Here is a tiny trained network, its code and every weight. The questions are about switching its units off for an input and a class, where a switched-off unit gives its printed mean instead of its output.

import numpy as np


def w(rows, s, z=0):
    codes = np.array(rows[::2]) - 128.0
    scale = np.full(codes.shape[1], s)
    scale[-1] = z or s
    return codes * scale


def f(y):
    return np.maximum(y, 0)


def log_softmax(a):
    a = a - a.max(-1, keepdims=True)
    return a - np.log(np.exp(a).sum(-1, keepdims=True))


def net(x, mask):
    res = np.array(x, float).reshape(1, 8) / 4 @ E
    y = f(res @ A[0][:, :-1].T + A[0][:, -1])
    res = res + np.where(mask, y, B[0][:, -1]) @ B[0][:, :-1]
    return log_softmax(res[-1] @ U[:, :-1].T + U[:, -1])


A, B = {}, {}
E = w([
[182,166,232,102,182,32],'x0',
[185,2,101,195,116,75],'x1',
[128,122,135,120,125,129],'x2',
[43,102,60,39,151,47],'x3',
[129,135,126,131,125,120],'x4',
[126,125,130,124,127,132],'x5',
[18,120,205,198,113,108],'x6',
[127,120,135,118,124,135],'x7',
],0.0067)
A[0] = w([
[19,107,153,177,110,129,83],'n0',
[116,103,67,149,69,210,100],'n1',
[95,162,207,81,138,166,123],'n2',
[165,239,117,46,121,191,107],'n3',
[93,120,101,84,173,39,87],'n4',
[183,190,188,123,101,206,117],'n5',
[115,101,50,178,71,233,108],'n6',
[105,103,110,109,71,177,46],'n7',
[81,244,119,105,101,232,77],'n8',
[105,124,91,138,84,162,24],'n9',
[39,86,161,163,110,136,100],'n10',
[157,142,94,251,133,227,100],'n11',
[220,136,109,113,102,165,79],'n12',
[59,105,189,179,156,95,54],'n13',
[159,136,182,107,154,75,12],'n14',
[219,165,37,105,175,138,75],'n15',
[88,127,78,127,109,208,99],'n16',
[79,135,83,196,108,165,98],'n17',
[173,57,119,159,90,50,20],'n18',
[169,141,172,117,158,67,10],'n19',
[92,110,133,111,89,154,182],'n20',
[68,75,88,103,117,190,131],'n21',
[207,143,73,81,192,143,28],'n22',
[204,135,182,241,141,128,89],'n23',
[123,132,231,128,86,28,148],'n24',
[86,134,67,178,126,163,45],'n25',
[211,2,75,221,124,108,78],'n26',
[137,113,121,101,109,109,2],'n27',
[66,50,48,148,107,125,156],'n28',
[99,125,186,177,125,110,15],'n29',
[38,154,192,222,112,94,61],'n30',
[90,220,118,118,166,149,46],'n31',
[228,87,61,27,123,138,80],'n32',
[130,154,217,158,79,174,129],'n33',
[199,90,177,159,50,151,109],'n34',
[195,150,212,100,204,115,130],'n35',
[106,126,86,145,112,162,32],'n36',
],0.0075,0.0085)
B[0] = w([
[93,124,100,175,81,194,181],'n0',
[167,179,173,171,174,152,207],'n1',
[136,73,123,176,117,73,200],'n2',
[107,65,179,145,104,106,229],'n3',
[63,175,124,105,203,153,190],'n4',
[72,149,63,74,166,94,221],'n5',
[158,165,173,147,164,151,239],'n6',
[165,207,178,145,184,169,136],'n7',
[147,64,226,84,84,74,226],'n8',
[199,206,214,158,162,203,130],'n9',
[105,105,75,150,71,192,180],'n10',
[65,143,82,48,117,107,225],'n11',
[53,116,101,139,113,139,172],'n12',
[80,89,76,167,51,184,159],'n13',
[212,248,199,164,233,204,136],'n14',
[65,93,135,192,70,192,188],'n15',
[135,172,161,153,172,147,191],'n16',
[165,130,158,108,158,125,176],'n17',
[118,76,236,81,94,114,154],'n18',
[250,230,245,185,232,219,138],'n19',
[138,144,115,165,147,85,224],'n20',
[147,168,127,142,163,113,212],'n21',
[77,112,89,230,56,212,153],'n22',
[70,146,88,59,138,92,216],'n23',
[135,174,129,141,168,145,239],'n24',
[152,159,166,131,189,139,142],'n25',
[110,82,255,104,99,62,249],'n26',
[146,187,170,194,199,156,128],'n27',
[129,163,147,79,159,111,254],'n28',
[143,156,105,223,92,211,134],'n29',
[135,94,102,171,67,197,186],'n30',
[120,45,198,122,68,84,158],'n31',
[48,126,73,174,73,195,216],'n32',
[102,145,90,80,150,83,214],'n33',
[115,155,61,127,188,150,204],'n34',
[155,178,151,200,155,175,226],'n35',
[218,242,249,182,211,200,130],'n36',
],0.0094,0.0052)
U = w([
[213,221,182,198,206,189,51],'0',
[99,85,47,208,17,223,53],'1',
[136,135,78,108,135,91,247],'2',
[125,31,217,89,99,48,56],'3',
[17,167,13,2,212,85,18],'4',
[162,132,78,123,129,122,228],'5',
],0.0083,0.012)

Each question gives the input, the list of numbers given to net, and the class t.
The units are the neurons (one row each of A and B). Each row of codes is followed by its name. A weight is (code - 128) times the scale printed after its matrix; where a second scale follows, it is the last column's (A, B and U).
mask holds one flag per neuron, in row order. A switched-off neuron (its flag False) gives its mean, the last column of its row in B, instead of its output. The means were averaged over made-up inputs and are rounded, as every weight is.
A unit's drop is (log p(t) with every unit on - log p(t) with that unit switched off) / (log p(t) with every unit on - log p(t) with every unit switched off).
The circuit of an input: a set's keep is (log p(t) with only the set's units on - log p(t) with every unit switched off) / (log p(t) with every unit on - log p(t) with every unit switched off). Starting from the 12 units with the biggest drops (on a tie, the unit counted first), units are removed one at a time, each time the one whose removal leaves the highest keep (on an exact tie, the one counted first), for as long as the keep stays at least 0.8.
circuit, biggest first: the units of the circuit, biggest drop first
unit that matters most: the unit with the biggest drop
top k neurons: the k neurons with the biggest drops, biggest first
drop when u is switched off: that unit's drop, to one decimal
input [-5,8,2,-8,7,-5,4,4], class 3: circuit, biggest first => n26
input [-1,6,1,-8,5,7,4,-3], class 4: circuit, biggest first => n23, n11
input [-2,4,3,1,2,4,-7,-6], class 1: circuit, biggest first => n32, n15
input [6,7,3,-4,-4,-7,8,-7], class 1: circuit, biggest first => n13, n30
input [7,-7,-1,-5,-3,5,8,-3], class 1: circuit, biggest first => n30, n13
input [5,-8,0,-3,3,1,4,7], class 3: circuit, biggest first => n8, n31
input [6,2,-1,8,-6,7,8,6], class 1: top 2 neurons => n13, n30
input [-5,-5,-3,2,1,-6,-6,-2], class 1: circuit, biggest first => n15, n32
input [-2,7,-7,-4,5,1,-7,-1], class 1: top 3 neurons => n32, n15, n22
input [2,-7,4,-7,-4,4,-6,3], class 3: circuit, biggest first => n3, n8
input [5,-8,6,-6,-8,-8,3,0], class 3: circuit, biggest first => n8, n3
input [5,-8,0,-6,-1,-6,-5,3], class 3: circuit, biggest first => n3, n8
input [0,-6,5,-8,7,2,4,-7], class 4: circuit, biggest first => n5, n33
input [0,-6,-8,-2,-7,5,7,-7], class 1: unit that matters most => n30
input [-7,8,-3,-8,-6,-6,7,1], class 3: top 2 neurons => n26, n11
input [-4,-5,-1,-1,5,3,-4,3], class 3: circuit, biggest first => n8, n3
input [-8,5,-1,-7,-5,-8,-3,-6], class 0: top 2 neurons => n6, n1
input [8,-6,-2,1,-5,0,5,3], class 0: top 3 neurons => n35, n24, n14
input [-5,0,-2,-2,2,2,5,-4], class 0: top 2 neurons => n6, n1
input [8,8,0,-2,5,-7,5,-5], class 0: top 2 neurons => n24, n19
input [-1,-7,-6,-7,2,3,8,7], class 1: top 3 neurons => n30, n0, n10
input [2,5,7,-8,-6,-2,-1,7], class 4: top neuron => n23
input [-1,6,-2,5,3,4,2,5], class 3: top 2 neurons => n26, n18
input [1,3,6,-7,0,0,-6,4], class 4: top 2 neurons => n23, n5
input [-7,3,-4,-1,-2,5,6,7], class 0: drop when n1 is switched off => 0.1
